Below are the code and all the weights of a small trained network. Each question names an input and a class and asks about switching units off, where a switched-off unit gives its printed mean instead of its output.

import numpy as np


def w(rows, s, z=0):
    codes = np.array(rows[::2]) - 128.0
    scale = np.full(codes.shape[1], s)
    scale[-1] = z or s
    return codes * scale


def f(y):
    return y / 2 * (1 + np.tanh(0.7978845608 * (y + 0.044715 * y**3)))


def log_softmax(a):
    a = a - a.max(-1, keepdims=True)
    return a - np.log(np.exp(a).sum(-1, keepdims=True))


def net(x, mask):
    res = np.array(x, float).reshape(1, 4) / 4 @ E
    y = f(res @ A[0][:, :-1].T + A[0][:, -1])
    res = res + np.where(mask, y, B[0][:, -1]) @ B[0][:, :-1]
    return log_softmax(res[-1] @ U[:, :-1].T + U[:, -1])


A, B = {}, {}
E = w([
[253,15,150],'x0',
[55,14,84],'x1',
[130,127,128],'x2',
[101,106,243],'x3',
],0.0045)
A[0] = w([
[125,155,80,37],'N0',
[137,137,142,62],'N1',
[70,168,124,51],'N2',
[170,139,25,7],'N3',
[186,176,143,106],'N4',
[81,115,254,24],'N5',
[54,159,140,115],'N6',
[129,132,151,79],'N7',
[121,103,114,157],'N8',
[137,138,90,34],'N9',
[104,140,132,149],'N10',
[181,106,135,36],'N11',
[181,95,145,27],'N12',
[171,181,149,13],'N13',
[166,94,124,77],'N14',
[163,159,136,124],'N15',
[106,101,137,47],'N16',
[133,123,134,172],'N17',
[100,91,96,72],'N18',
[171,96,126,89],'N19',
[178,80,124,85],'N20',
[141,155,47,4],'N21',
[165,122,155,95],'N22',
[75,49,94,24],'N23',
],0.017,0.0037)
B[0] = w([
[202,139,142,136],'N0',
[132,141,106,105],'N1',
[180,182,196,204],'N2',
[211,65,118,212],'N3',
[96,164,54,229],'N4',
[243,63,70,248],'N5',
[176,188,205,252],'N6',
[131,127,108,113],'N7',
[113,143,130,164],'N8',
[165,114,120,111],'N9',
[130,140,151,162],'N10',
[156,171,159,163],'N11',
[164,169,172,176],'N12',
[162,211,37,173],'N13',
[153,156,160,170],'N14',
[98,136,99,179],'N15',
[160,158,100,110],'N16',
[117,124,139,159],'N17',
[118,162,88,158],'N18',
[149,153,172,181],'N19',
[165,164,192,217],'N20',
[245,109,151,165],'N21',
[128,151,136,159],'N22',
[161,243,6,226],'N23',
],0.026,0.0031)
U = w([
[198,111,143,247],'0',
[205,164,213,67],'1',
[255,45,112,95],'2',
[166,177,69,69],'3',
[67,32,190,100],'4',
],0.0079,0.013)

Each question gives the input, the list of numbers given to net, and the class t.
The units are the neurons (one row each of A and B). Each row of codes is followed by its name. A weight is (code - 128) times the scale printed after its matrix; where a second scale follows, it is the last column's (A, B and U).
mask holds one flag per neuron, in row order. A switched-off neuron (its flag False) gives its mean, the last column of its row in B, instead of its output. The means were averaged over made-up inputs and are rounded, as every weight is.
A unit's drop is (log p(t) with every unit on - log p(t) with that unit switched off) / (log p(t) with every unit on - log p(t) with every unit switched off).
The circuit of an input: a set's keep is (log p(t) with only the set's units on - log p(t) with every unit switched off) / (log p(t) with every unit on - log p(t) with every unit switched off). Starting from the 12 units with the biggest drops (on a tie, the unit counted first), units are removed one at a time, each time the one whose removal leaves the highest keep (on an exact tie, the one counted first), for as long as the keep stays at least 0.8.
units of the circuit, in order: the units of the circuit, biggest drop first
most important unit: the unit with the biggest drop
top k neurons: the k neurons with the biggest drops, biggest first
drop of u: that unit's drop, to one decimal
input [-6,-1,-5,-3], class 1: top 3 neurons -> (N6; N2; N5)
input [-5,3,-1,-3], class 1: units of the circuit, in order -> (N6; N2)
input [7,0,2,-3], class 1: most important unit -> N20
input [8,-1,6,6], class 1: units of the circuit, in order -> (N20; N12)
input [-7,4,2,-4], class 1: units of the circuit, in order -> (N6; N2)
input [-1,2,-4,-6], class 2: units of the circuit, in order -> (N3; N21)
input [3,-3,2,5], class 2: top 2 neurons -> (N5; N6)
input [4,8,5,-6], class 3: top 2 neurons -> (N23; N18)
input [-1,-6,2,-4], class 3: units of the circuit, in order -> (N4; N13)
input [-6,-6,4,-7], class 2: units of the circuit, in order -> (N21; N3)
input [-7,7,-4,-3], class 1: top 3 neurons -> (N6; N2; N4)
input [-5,-3,-1,-7], class 2: top 2 neurons -> (N3; N21)
input [4,-7,-4,7], class 2: top 2 neurons -> (N5; N23)
input [2,3,-7,-8], class 2: units of the circuit, in order -> (N3)
input [3,7,-2,-5], class 3: top 3 neurons -> (N23; N18; N5)
input [-7,2,4,-8], class 2: top 3 neurons -> (N3; N21; N20)
input [-2,5,-2,4], class 3: top 2 neurons -> (N23; N3)
input [-5,-8,0,-2], class 3: top 2 neurons -> (N13; N4)
input [-5,7,3,-5], class 3: drop of N18 -> 0.4
input [-1,6,0,-4], class 3: units of the circuit, in order -> (N23)
